Here is a tiny trained network, its code and every weight. The questions are about switching its units off for an input and a class, where a switched-off unit gives its printed mean instead of its output.

import numpy as np


def w(rows, s, z=0):
    codes = np.array(rows[::2]) - 128.0
    scale = np.full(codes.shape[1], s)
    scale[-1] = z or s
    return codes * scale


def f(y):
    return np.maximum(y, 0)


def log_softmax(a):
    a = a - a.max(-1, keepdims=True)
    return a - np.log(np.exp(a).sum(-1, keepdims=True))


def net(x, mask):
    res = np.array(x, float).reshape(1, 7) / 4 @ E
    y = f(res @ A[0][:, :-1].T + A[0][:, -1])
    res = res + np.where(mask, y, B[0][:, -1]) @ B[0][:, :-1]
    return log_softmax(res[-1] @ U[:, :-1].T + U[:, -1])


A, B = {}, {}
E = w([
[134,127,131,131,126,127,120,126,128],'x0',
[113,105,134,228,143,163,128,148,94],'x1',
[128,127,126,128,132,125,132,128,127],'x2',
[148,130,157,113,211,199,133,71,144],'x3',
[131,124,122,128,134,124,131,130,129],'x4',
[59,161,76,141,156,102,10,99,172],'x5',
[129,131,132,129,123,131,122,127,129],'x6',
],0.011)
A[0] = w([
[146,142,140,137,132,129,134,125,123,146],'neuron 1',
[163,110,138,131,41,99,174,182,101,221],'neuron 2',
[120,129,107,156,132,123,126,151,121,133],'neuron 3',
[104,136,129,125,184,148,102,97,153,68],'neuron 4',
[119,122,138,128,139,133,126,120,143,115],'neuron 5',
[100,124,116,138,112,101,115,130,138,129],'neuron 6',
[77,132,113,143,101,69,96,139,141,147],'neuron 7',
[152,138,127,2,117,94,116,113,139,254],'neuron 8',
[100,143,108,135,147,117,103,131,149,149],'neuron 9',
[59,127,95,148,91,55,84,148,140,142],'neuron 10',
[166,114,154,103,155,176,147,113,116,148],'neuron 11',
[92,133,115,140,114,90,108,136,132,129],'neuron 12',
[166,101,140,192,142,176,123,135,108,143],'neuron 13',
[200,111,171,95,172,222,184,103,119,128],'neuron 14',
[91,129,114,142,112,90,109,135,138,129],'neuron 15',
[150,111,142,122,137,151,142,110,122,147],'neuron 16',
[143,119,138,117,138,150,138,118,117,129],'neuron 17',
[149,127,136,129,83,107,146,167,107,188],'neuron 18',
[161,117,137,134,49,92,166,178,100,217],'neuron 19',
[141,136,130,54,119,105,125,116,144,215],'neuron 20',
[102,111,130,249,144,165,131,149,98,137],'neuron 21',
[106,138,120,121,189,159,97,90,144,65],'neuron 22',
[104,117,137,221,146,155,129,153,104,136],'neuron 23',
[89,153,119,120,228,180,81,59,158,41],'neuron 24',
],0.013,0.0044)
B[0] = w([
[133,130,132,116,148,135,133,134,115,145],'neuron 1',
[65,20,150,95,139,137,116,108,148,212],'neuron 2',
[144,119,109,164,114,147,96,113,141,146],'neuron 3',
[97,62,141,108,138,128,125,126,136,171],'neuron 4',
[121,112,127,128,135,132,143,129,121,138],'neuron 5',
[131,160,109,141,97,127,124,115,119,159],'neuron 6',
[102,197,87,101,73,93,125,133,88,193],'neuron 7',
[216,114,121,31,77,24,192,131,201,228],'neuron 8',
[109,127,72,130,72,102,102,112,123,173],'neuron 9',
[131,219,68,144,54,102,102,118,112,214],'neuron 10',
[189,164,149,154,176,135,166,141,143,195],'neuron 11',
[140,172,100,142,98,127,113,121,126,169],'neuron 12',
[58,183,152,51,174,166,144,147,82,187],'neuron 13',
[229,226,161,156,188,145,166,158,121,253],'neuron 14',
[143,167,93,148,98,127,108,108,124,170],'neuron 15',
[145,152,156,108,154,144,145,139,113,167],'neuron 16',
[154,149,138,138,138,131,136,133,124,158],'neuron 17',
[85,72,131,108,129,122,123,126,133,175],'neuron 18',
[68,27,133,91,132,132,107,116,145,204],'neuron 19',
[168,121,116,75,91,71,176,136,164,192],'neuron 20',
[59,144,141,219,176,218,59,122,90,203],'neuron 21',
[93,51,150,103,127,134,136,135,131,177],'neuron 22',
[88,128,119,210,163,201,72,115,103,187],'neuron 23',
[68,3,168,87,148,137,130,128,142,214],'neuron 24',
],0.022,0.015)
U = w([
[109,12,152,67,112,87,161,101,183,249],'0',
[41,27,155,147,159,185,79,90,94,154],'1',
[254,198,151,115,150,113,194,156,145,58],'2',
[138,251,167,178,191,187,139,160,58,80],'3',
[164,243,76,90,69,81,149,110,123,135],'4',
[111,231,84,236,100,148,76,92,70,2],'5',
],0.0056,0.00096)

Each question gives the input, the list of numbers given to net, and the class t.
The units are the neurons (one row each of A and B). Each row of codes is followed by its name. A weight is (code - 128) times the scale printed after its matrix; where a second scale follows, it is the last column's (A, B and U).
mask holds one flag per neuron, in row order. A switched-off neuron (its flag False) gives its mean, the last column of its row in B, instead of its output. The means were averaged over made-up inputs and are rounded, as every weight is.
A unit's drop is (log p(t) with every unit on - log p(t) with that unit switched off) / (log p(t) with every unit on - log p(t) with every unit switched off).
The circuit of an input: a set's keep is (log p(t) with only the set's units on - log p(t) with every unit switched off) / (log p(t) with every unit on - log p(t) with every unit switched off). Starting from the 12 units with the biggest drops (on a tie, the unit counted first), units are removed one at a time, each time the one whose removal leaves the highest keep (on an exact tie, the one counted first), for as long as the keep stays at least 0.8.
circuit, biggest first: the units of the circuit, biggest drop first
top k neurons: the k neurons with the biggest drops, biggest first
drop of u: that unit's drop, to one decimal
input [8,-6,2,1,-1,-4,6], class 2: circuit, biggest first -> neuron 14
input [-8,-1,-6,7,5,0,3], class 2: top 3 neurons -> neuron 14; neuron 2; neuron 19
input [8,0,0,-1,-2,8,2], class 4: top 2 neurons -> neuron 21; neuron 23
input [6,0,-3,3,2,-7,8], class 2: top 3 neurons -> neuron 21; neuron 14; neuron 23
input [5,7,4,-1,4,-8,7], class 1: top 2 neurons -> neuron 2; neuron 19
input [4,-5,7,0,2,2,7], class 4: top 2 neurons -> neuron 2; neuron 19
input [4,-6,-1,-6,1,1,4], class 4: top 3 neurons -> neuron 10; neuron 24; neuron 7
input [-6,6,-5,0,2,7,4], class 5: top 3 neurons -> neuron 10; neuron 2; neuron 19
input [4,5,2,7,4,0,5], class 3: top 2 neurons -> neuron 14; neuron 2
input [-3,0,0,3,4,-3,1], class 2: top 2 neurons -> neuron 21; neuron 23
input [0,6,8,1,-8,1,5], class 1: top 2 neurons -> neuron 14; neuron 10
input [-8,-7,-1,-6,3,1,0], class 4: top 4 neurons -> neuron 10; neuron 24; neuron 7; neuron 22
input [-4,-2,-1,-7,-3,3,7], class 4: drop of neuron 18 -> 0.0
input [-5,-3,-2,-1,3,1,5], class 4: circuit, biggest first -> neuron 24
input [-6,3,-3,-1,1,0,-4], class 1: drop of neuron 10 -> 0.2
input [1,7,-2,2,1,-7,6], class 3: drop of neuron 14 -> 1.3
